Rows near named flat spaces through zero
q366-q564: [-18, 26, 20, -3, -18, 22, -17, 8, -16, 7, 4, 2, 6, 1, -27, -13, 9, -10, -22, 8, 35, 24, 13, 18, -13]
q366-q564: [6, -2, -29, 4, -3, -7, 4, -30, 2, -9, -16, 17, 2, -12, 10, 3, 2, 2, 22, -9, -19, 4, -14, 0, 2]
q366-q564: [27, 6, 61, -13, 24, -28, -17, 31, 41, 14, 43, -55, -69, 19, 35, 40, 4, -26, -40, -33, 44, 4, 43, 12, 14]
q366-q564: [11, 5, -2, -2, -17, 29, 14, 24, -15, 15, 5, -65, 43, 25, -32, -21, 5, -2, -49, -25, 20, 15, -10, 3, -6]
q620-q119: [30, -30, -3, -21, 17, -15, 1, -13, 2, -14, -31, 8, 12, -41, 15, 25, 3, -36, 16, -8, -29, 17, -41, 12, -15]
q74-q808: [17, 4, 10, -5, 12, -23, 5, 13, -5, -16, 16, -3, 12, -17, 5, -1, -8, -18, -10, 1, -5, 4, 5, -5, -15]
q366-q564: [0, 1, 24, 0, 3, -12, -11, 33, 2, 6, 7, 13, -18, -3, 12, 29, -1, 3, -24, 24, 19, -13, 20, 26, 10]
q620-q119: [16, 18, 1, 1, 6, -20, 7, 5, 2, -8, 8, 9, -30, 2, 18, 18, 5, 1, -10, -13, 7, 10, 1, 12, 10]
q74-q808: [-9, 43, -10, 13, 3, -4, 14, 18, -31, 0, 12, 39, 1, 22, -17, -14, -7, 42, -1, 26, 0, 3, -1, -4, 6]
q907-q646: [-21, 32, 17, -4, 2, 4, -31, -13, 0, 9, -3, 26, -19, -3, -7, -3, 1, 2, 23, 10, 27, 17, 18, 5, -6]
q366-q564: [-16, 0, -1, 8, -18, 21, -36, -4, -4, 16, 13, -14, -3, 11, -27, 6, -1, 22, 20, -1, 14, -15, 16, 18, 11]
q620-q119: [-2, 12, 6, 7, -2, -4, -19, 4, 14, 18, 17, -26, -18, 19, -4, 15, 0, 6, -18, -11, 29, -6, 41, 13, 11]
q907-q646: [16, 16, -11, 2, -7, -1, 22, 15, 1, -18, -11, -21, -11, 5, 32, -1, 9, 7, 0, -42, 12, -4, -31, -5, 22]
q74-q808: [-15, -7, -21, 7, -11, 22, 15, -1, -2, 10, -20, -14, -42, 31, -21, 18, 29, -2, -15, -34, 11, -4, 3, 20, 21]
q620-q119: [-20, -26, -10, 8, -8, 13, 22, -7, -6, -10, -5, 32, 7, -1, -1, -20, -2, 12, 15, 28, -34, -18, -17, -19, 1]
q74-q808: [5, 18, 35, -17, -4, 3, -5, -17, 16, -4, 4, -2, -8, -15, 21, -17, 7, -35, -17, -8, 24, 45, -3, -5, -20]
q366-q564: [38, -23, -47, -3, 1, -4, 27, -27, -8, -6, -16, -26, 47, -7, -12, -3, -1, -8, -5, -27, -44, 18, -41, -3, -12]
q907-q646: [-31, -2, -34, 15, 0, 9, 13, -39, 3, 1, -4, 7, -15, 22, -26, -23, 7, 4, 25, -13, -16, -10, 23, -28, -2]
q620-q119: [-8, 26, -6, 13, -8, -5, 12, 15, -12, -8, 13, 18, -18, 14, -2, -3, 4, 17, -13, 3, 11, -5, 13, 4, 11]
q907-q646: [-10, 23, -17, 2, -13, 33, -17, -35, -1, 30, -17, -4, 30, 22, -14, -28, -8, 39, 25, 1, 8, 22, -21, -10, 3]
q74-q808: [-3, 5, 32, -8, -3, 1, 3, 12, -9, -3, 13, 31, -25, -6, -8, 9, 12, -22, -34, 25, 8, 28, 5, 24, -12]
q907-q646: [-19, -42, 14, 9, -39, 34, -23, 3, 7, 15, 18, -11, 23, -1, -12, -3, -3, 12, -19, 36, -1, -22, 12, 21, 5]
q907-q646: [-31, 50, 6, 2, -17, 16, -24, 15, -15, -7, -28, 29, -15, -9, 9, -5, 11, 12, 23, -4, 51, -1, -1, 14, 13]
q907-q646: [-22, -18, -10, 14, -8, -3, 14, 13, -1, -16, 5, 5, 0, -4, -2, -8, 1, -7, -6, 10, -7, -37, 26, -11, 2]
q74-q808: [18, 2, 17, -13, 6, 3, -10, -15, 2, 11, 6, 3, 12, -4, 0, -2, -8, 1, 3, 11, -7, 33, -23, 3, -12]
q74-q808: [19, 56, 22, -10, 25, -20, -8, 25, -28, 2, 23, 8, -9, 8, -23, 6, -4, 3, -10, -2, 22, 37, 3, 11, -13]
q366-q564: [-42, -38, -8, 0, 15, 19, -16, -25, -7, 15, -17, 32, -16, 5, -48, 2, 1, 2, 58, 27, -34, -24, 9, -12, -8]
q907-q646: [-16, -50, 2, 10, -40, 33, 7, -6, 17, 1, 7, -22, 0, 5, 4, -6, 12, -7, -29, 4, -6, -20, 3, 9, 11]
q366-q564: [-27, -11, 9, -2, -15, 36, -23, -22, 6, 12, 2, -22, -18, 14, -25, -13, 11, -3, 30, -19, 10, 0, 2, -5, 1]
q907-q646: [-3, 4, -33, 13, 1, -11, 23, 5, -17, -13, -1, 8, 2, 6, -17, 0, 4, 3, -9, -6, -14, -14, 12, -1, 2]
q74-q808: [8, 30, 34, -17, 12, -1, -24, 1, -4, 11, 12, -7, -13, -1, -14, 3, 3, -19, -5, -8, 28, 41, 6, 12, -17]
q620-q119: [-24, -53, -4, 2, -43, 58, -28, -25, 29, 33, -28, -47, 37, 4, -1, -9, 4, 5, -1, 0, 10, -20, -6, 9, 10]
q907-q646: [-39, 10, -29, 16, -14, 19, 0, -21, -11, 9, -14, 25, 24, 11, -30, -29, -2, 17, 6, 24, 0, -9, 25, -12, -7]
q620-q119: [-15, 11, 11, 3, -28, 27, 21, 22, -4, -8, -13, 5, 4, 5, 23, -24, 11, 8, -25, 4, 23, 1, -24, -3, 12]
q620-q119: [-18, 2, -26, 26, -22, -19, 23, 14, -16, -39, 36, -8, 15, -13, -23, -20, 5, -28, -38, -6, 0, -31, 62, -5, -15]
q907-q646: [11, -42, -4, 0, -2, 4, 25, -9, 21, -5, 6, -33, -5, 7, 15, -4, 4, -13, -8, -20, -26, -11, -13, -18, 5]
q620-q119: [-24, 26, -7, 6, 13, -1, -8, 30, -38, 3, 4, 19, 12, 10, -54, -5, -6, 13, 10, 21, 7, -16, 27, 1, -10]
q366-q564: [4, -63, -11, -6, -16, 29, 5, -23, 12, -3, -20, -21, 0, -8, 4, 6, 11, -8, 27, -19, -37, -12, -48, 1, 10]
q907-q646: [11, -4, 30, -7, 8, -8, -37, -8, 4, 17, 36, 2, -15, -1, -18, 22, -9, 0, 4, 19, -2, 16, 19, 23, -8]
q620-q119: [7, -2, -15, 7, -23, 16, -9, -51, 18, 9, 11, -7, 17, 5, 13, -21, -7, 23, 15, -4, -13, 20, -17, -9, 3]
q74-q808: [-7, -30, -13, 4, -12, 16, 9, -30, 12, -3, 5, -25, 27, -1, -6, -31, -4, -9, 10, -8, -23, -6, -4, -29, -11]
q74-q808: [-28, 8, -14, 18, -18, 5, 19, -4, 0, -13, -1, 35, 9, 2, 17, -32, -5, 21, 2, 27, -5, -19, 8, -24, 6]
q620-q119: [-20, -28, 6, -8, 16, 9, 0, 10, -15, 5, -25, 36, 19, -12, -21, -1, -6, -1, 21, 45, -26, -14, -13, -7, -13]
q74-q808: [7, -36, 20, -11, 4, -10, -21, -16, 25, 0, -2, 7, 10, -34, 26, 14, -10, -21, 10, 23, -15, -4, 2, 3, -11]
q620-q119: [18, -13, 6, -4, 1, -27, 3, -9, 17, -18, 12, -12, 9, -31, 19, 6, 0, -44, -29, -6, -2, 8, 24, 3, -20]
q366-q564: [9, -42, 36, -15, -10, 18, -8, -1, 18, -4, 11, -25, -19, -12, 15, 7, 9, -25, 4, -12, -8, 5, -27, 5, 0]
q74-q808: [-14, -44, -16, 6, -15, 22, 3, -15, 10, 13, -19, 1, -19, 11, -9, 19, 15, 2, -2, 2, -17, -17, -4, 17, 15]
q366-q564: [20, 59, 6, 7, 22, -57, 4, 17, 13, -10, 16, 24, -29, -2, 49, 19, -10, 6, -27, 2, 33, 6, 42, 3, 10]
[-13, 26, 17, -6, 0, 1, -17, -12, -2, 3, 3, 15, -20, -4, -14, -2, 9, -20, -4, 0, 24, 28, 22, 10, -15]
q366-q564
[1, 2, -9, 3, -7, 5, 14, 2, 1, -6, -6, -12, 2, 5, 8, -8, 5, 0, -6, -16, 3, -2, -9, -6, 6]
q74-q808
[-15, -44, -36, 0, -15, 50, 10, -27, -5, 20, -31, -46, 20, 25, -48, -14, 16, 0, 18, -34, -23, -7, -28, -8, 2]
q366-q564
[-14, 14, 11, -4, 11, -7, -2, 26, -23, -4, -3, 22, 21, -12, -24, -8, -5, -12, -10, 30, 8, -1, 18, 0, -21]
q620-q119
[33, 10, 4, -1, 4, -21, 28, 11, 14, -19, 14, -24, 9, -3, 48, -12, -8, 0, -19, -21, -1, 4, -18, -22, 6]
q366-q564
[23, 11, 7, 0, 9, -34, -14, 11, 11, 3, 7, 11, -28, -10, 24, 47, 1, -5, -25, 2, 16, 3, 24, 37, 11]
q366-q564
[-38, -32, 4, 6, -36, 65, 9, -13, -21, 11, 25, -32, 23, 30, -76, -50, 14, -7, -16, 4, -14, 8, -1, -12, -20]
q74-q808
[-5, -23, 10, 0, 8, 0, -9, 9, 7, 8, 5, -2, -17, 5, -2, 17, -3, 5, 11, 9, -8, -22, 7, 3, 9]
q366-q564
[-26, 0, 16, -3, 8, 7, -28, -20, 0, 23, 8, 22, -45, 13, -43, 20, 12, -14, 5, 14, 9, 15, 40, 22, -10]
q74-q808
[-31, 15, -28, 6, -3, 39, 5, 21, -53, 0, -23, 11, 25, 22, -61, -27, 2, 41, 50, 1, -11, -20, -38, -13, 6]
q620-q119
[-1, -35, -13, 8, -29, 21, 29, -7, 14, -6, -2, -24, -2, 9, 12, -7, 16, -10, -33, -17, -10, -7, -11, 1, 11]
q907-q646
[9, -32, 13, -9, 9, -9, -7, -28, 27, 7, 1, 1, 10, -17, 19, 1, -10, -19, 3, 17, -22, 7, 2, -11, -14]
q620-q119
[-6, -21, 29, -9, -19, 43, -25, 8, -6, 21, 23, -57, 11, 16, -47, -9, 7, -10, -9, -15, 14, 9, -2, 12, -9]
q366-q564
[-19, -25, -3, -4, 11, 17, -27, -44, 4, 12, 12, -12, -13, 9, -45, -9, -2, -5, 61, -12, -26, -1, 7, -20, -13]
q366-q564
[-11, 82, -5, 12, 2, -11, 12, 24, -52, -15, 20, 60, 9, 10, -27, -30, -8, 35, -4, 31, 16, 24, 4, -2, -9]
q620-q119
[-28, 2, -1, 1, -41, 45, -2, -11, -11, -9, -23, 13, 14, -9, -3, -30, 16, 0, 7, 1, 14, 11, -30, 5, 0]
q366-q564
[-7, 22, 1, 3, 0, -17, -9, -4, 6, -5, -11, 40, -31, -12, 23, 20, 6, -2, -1, 10, 18, 4, 18, 18, 8]
q366-q564
[-38, -24, 52, -13, -37, 57, -4, 5, 10, -10, -9, 0, -24, -9, 16, -30, 23, -23, 7, 1, 23, 5, -34, -7, 1]
q366-q564
[10, 44, 20, 8, 2, -26, 6, 5, 13, 1, 33, 22, -39, 16, 32, 6, -3, 14, -35, 10, 26, 20, 29, 5, 11]
q620-q119
[37, 8, 7, -7, 0, -6, -7, 2, 4, 10, 29, -62, 13, 11, -13, 6, -1, -12, -31, -37, 13, 25, 5, 12, -7]
q366-q564
